Below are the code and all the weights of a small trained network. Each question names an input and a class and asks about switching units off, where a switched-off unit gives its printed mean instead of its output.

import numpy as np


def w(rows, s, z=0):
    codes = np.array(rows[::2]) - 128.0
    scale = np.full(codes.shape[1], s)
    scale[-1] = z or s
    return codes * scale


def f(y):
    return np.maximum(y, 0)


def log_softmax(a):
    a = a - a.max(-1, keepdims=True)
    return a - np.log(np.exp(a).sum(-1, keepdims=True))


def net(x, mask):
    res = np.array(x, float).reshape(1, 7) / 4 @ E
    y = f(res @ A[0][:, :-1].T + A[0][:, -1])
    res = res + np.where(mask, y, B[0][:, -1]) @ B[0][:, :-1]
    return log_softmax(res[-1] @ U[:, :-1].T + U[:, -1])


A, B = {}, {}
E = w([
[130,137,135,130,130,126,128,127,129,125,119,135],'x0',
[131,133,131,127,131,128,128,127,126,130,120,135],'x1',
[167,88,103,189,109,143,105,138,136,127,16,86],'x2',
[170,92,144,126,198,3,118,164,115,93,139,119],'x3',
[136,132,104,113,121,133,122,130,113,125,137,115],'x4',
[121,116,121,132,133,132,129,130,132,132,141,118],'x5',
[165,166,189,100,125,137,93,145,179,211,137,65],'x6',
],0.014)
A[0] = w([
[132,159,173,121,65,223,114,151,144,176,140,118,161],'N0',
[127,114,109,118,133,162,139,140,128,126,90,118,131],'N1',
[110,69,45,196,113,141,143,134,109,53,23,123,160],'N2',
[126,212,176,76,157,118,124,130,135,171,240,136,178],'N3',
[180,79,105,176,120,128,118,130,136,136,15,46,110],'N4',
[139,123,107,168,111,152,120,128,128,144,99,117,118],'N5',
[82,150,99,133,131,160,142,115,113,102,135,200,254],'N6',
[179,87,108,164,128,86,104,119,143,116,67,85,28],'N7',
[148,111,138,139,134,118,126,131,119,115,107,103,88],'N8',
[60,133,96,103,166,127,145,115,93,92,193,220,224],'N9',
[121,194,151,111,111,199,124,106,157,215,117,66,132],'N10',
[161,111,145,133,112,90,110,153,154,125,89,72,64],'N11',
[130,60,74,148,180,18,146,139,79,58,128,188,143],'N12',
[122,143,151,120,97,135,133,119,122,159,114,126,136],'N13',
[47,123,90,147,66,244,149,110,113,88,112,209,253],'N14',
[121,112,148,143,105,133,101,143,138,143,113,114,148],'N15',
[211,134,181,97,174,54,102,142,135,191,123,37,41],'N16',
[166,108,157,118,145,50,112,134,130,118,154,107,128],'N17',
[93,75,109,155,111,175,154,141,99,124,99,149,129],'N18',
[138,109,114,160,110,177,124,129,120,140,81,109,119],'N19',
[162,132,124,118,148,98,130,129,150,135,132,114,87],'N20',
[80,159,137,93,111,145,141,130,117,102,191,188,249],'N21',
],0.011,0.0045)
B[0] = w([
[95,140,149,106,158,208,116,116,154,90,134,123,223],'N0',
[133,122,132,141,116,120,125,120,143,131,103,131,155],'N1',
[137,132,154,148,160,69,33,85,135,165,110,113,230],'N2',
[105,139,170,68,147,65,168,96,161,162,151,101,229],'N3',
[145,121,113,205,120,197,107,171,101,123,101,123,224],'N4',
[147,123,127,128,86,114,123,128,145,111,90,149,166],'N5',
[113,132,66,148,124,128,143,122,97,148,155,144,198],'N6',
[109,152,137,163,191,191,127,133,71,163,172,82,181],'N7',
[117,124,128,141,149,139,125,141,108,146,143,122,147],'N8',
[149,99,81,148,81,170,208,173,115,90,130,157,226],'N9',
[105,125,142,102,123,213,118,141,171,72,109,136,229],'N10',
[125,119,121,163,135,138,148,150,99,155,134,119,170],'N11',
[142,123,156,103,171,147,114,134,112,4,152,126,236],'N12',
[113,112,114,111,125,156,113,125,138,120,139,118,157],'N13',
[134,135,87,164,108,74,140,103,100,249,137,129,255],'N14',
[138,136,100,113,96,144,122,130,127,121,123,133,156],'N15',
[153,124,131,143,93,104,183,196,96,204,115,127,209],'N16',
[149,114,110,114,108,54,156,130,114,137,123,139,186],'N17',
[143,135,120,137,117,96,114,107,132,154,102,121,178],'N18',
[141,113,146,151,92,109,128,126,169,124,79,164,180],'N19',
[136,117,123,130,116,105,137,130,123,149,130,123,149],'N20',
[101,151,98,125,136,160,179,130,90,143,168,135,212],'N21',
],0.024,0.02)
U = w([
[141,130,87,179,95,144,183,176,63,189,157,129,228],'0',
[61,176,173,45,121,157,146,103,195,109,165,121,133],'1',
[146,137,114,160,94,68,57,68,139,171,93,142,102],'2',
[128,122,168,142,92,203,79,158,181,81,73,119,84],'3',
[147,93,115,94,134,99,164,142,116,1,185,174,158],'4',
[152,127,193,62,113,12,163,162,141,173,152,86,78],'5',
[179,94,173,150,190,100,47,135,105,45,129,91,2],'6',
],0.0079,0.0017)

Each question gives the input, the list of numbers given to net, and the class t.
The units are the neurons (one row each of A and B). Each row of codes is followed by its name. A weight is (code - 128) times the scale printed after its matrix; where a second scale follows, it is the last column's (A, B and U).
mask holds one flag per neuron, in row order. A switched-off neuron (its flag False) gives its mean, the last column of its row in B, instead of its output. The means were averaged over made-up inputs and are rounded, as every weight is.
A unit's drop is (log p(t) with every unit on - log p(t) with that unit switched off) / (log p(t) with every unit on - log p(t) with every unit switched off).
The circuit of an input: a set's keep is (log p(t) with only the set's units on - log p(t) with every unit switched off) / (log p(t) with every unit on - log p(t) with every unit switched off). Starting from the 12 units with the biggest drops (on a tie, the unit counted first), units are removed one at a time, each time the one whose removal leaves the highest keep (on an exact tie, the one counted first), for as long as the keep stays at least 0.8.
circuit, biggest first: the units of the circuit, biggest drop first
unit that matters most: the unit with the biggest drop
top k neurons: the k neurons with the biggest drops, biggest first
drop of u: that unit's drop, to one decimal
input [-2,-7,7,1,-3,4,0], class 6: circuit, biggest first	(N14 N2)
input [-1,-1,2,0,5,-1,3], class 3: unit that matters most	N14
input [-6,3,-4,7,3,-8,0], class 4: top 2 neurons	(N12 N14)
input [3,5,-6,-1,3,7,1], class 1: circuit, biggest first	(N3 N16)
input [-7,4,7,-1,-5,1,1], class 3: top 2 neurons	(N4 N14)
input [-7,4,-7,0,-7,0,7], class 1: top 2 neurons	(N10 N14)
input [-8,3,1,0,3,-4,7], class 3: top 2 neurons	(N14 N10)
input [3,-7,-2,0,-7,1,1], class 1: top 2 neurons	(N14 N16)
input [-3,-2,8,0,6,-7,-1], class 2: top 2 neurons	(N2 N12)
input [7,0,-1,-4,-5,-8,1], class 1: drop of N16	0.1
input [-8,-4,-7,2,-8,1,2], class 5: drop of N3	0.7
input [3,5,5,3,1,-6,-7], class 6: drop of N12	0.2
input [8,7,4,0,2,-5,4], class 3: drop of N14	0.7
input [-3,2,-3,2,1,1,-7], class 4: circuit, biggest first	(N12)
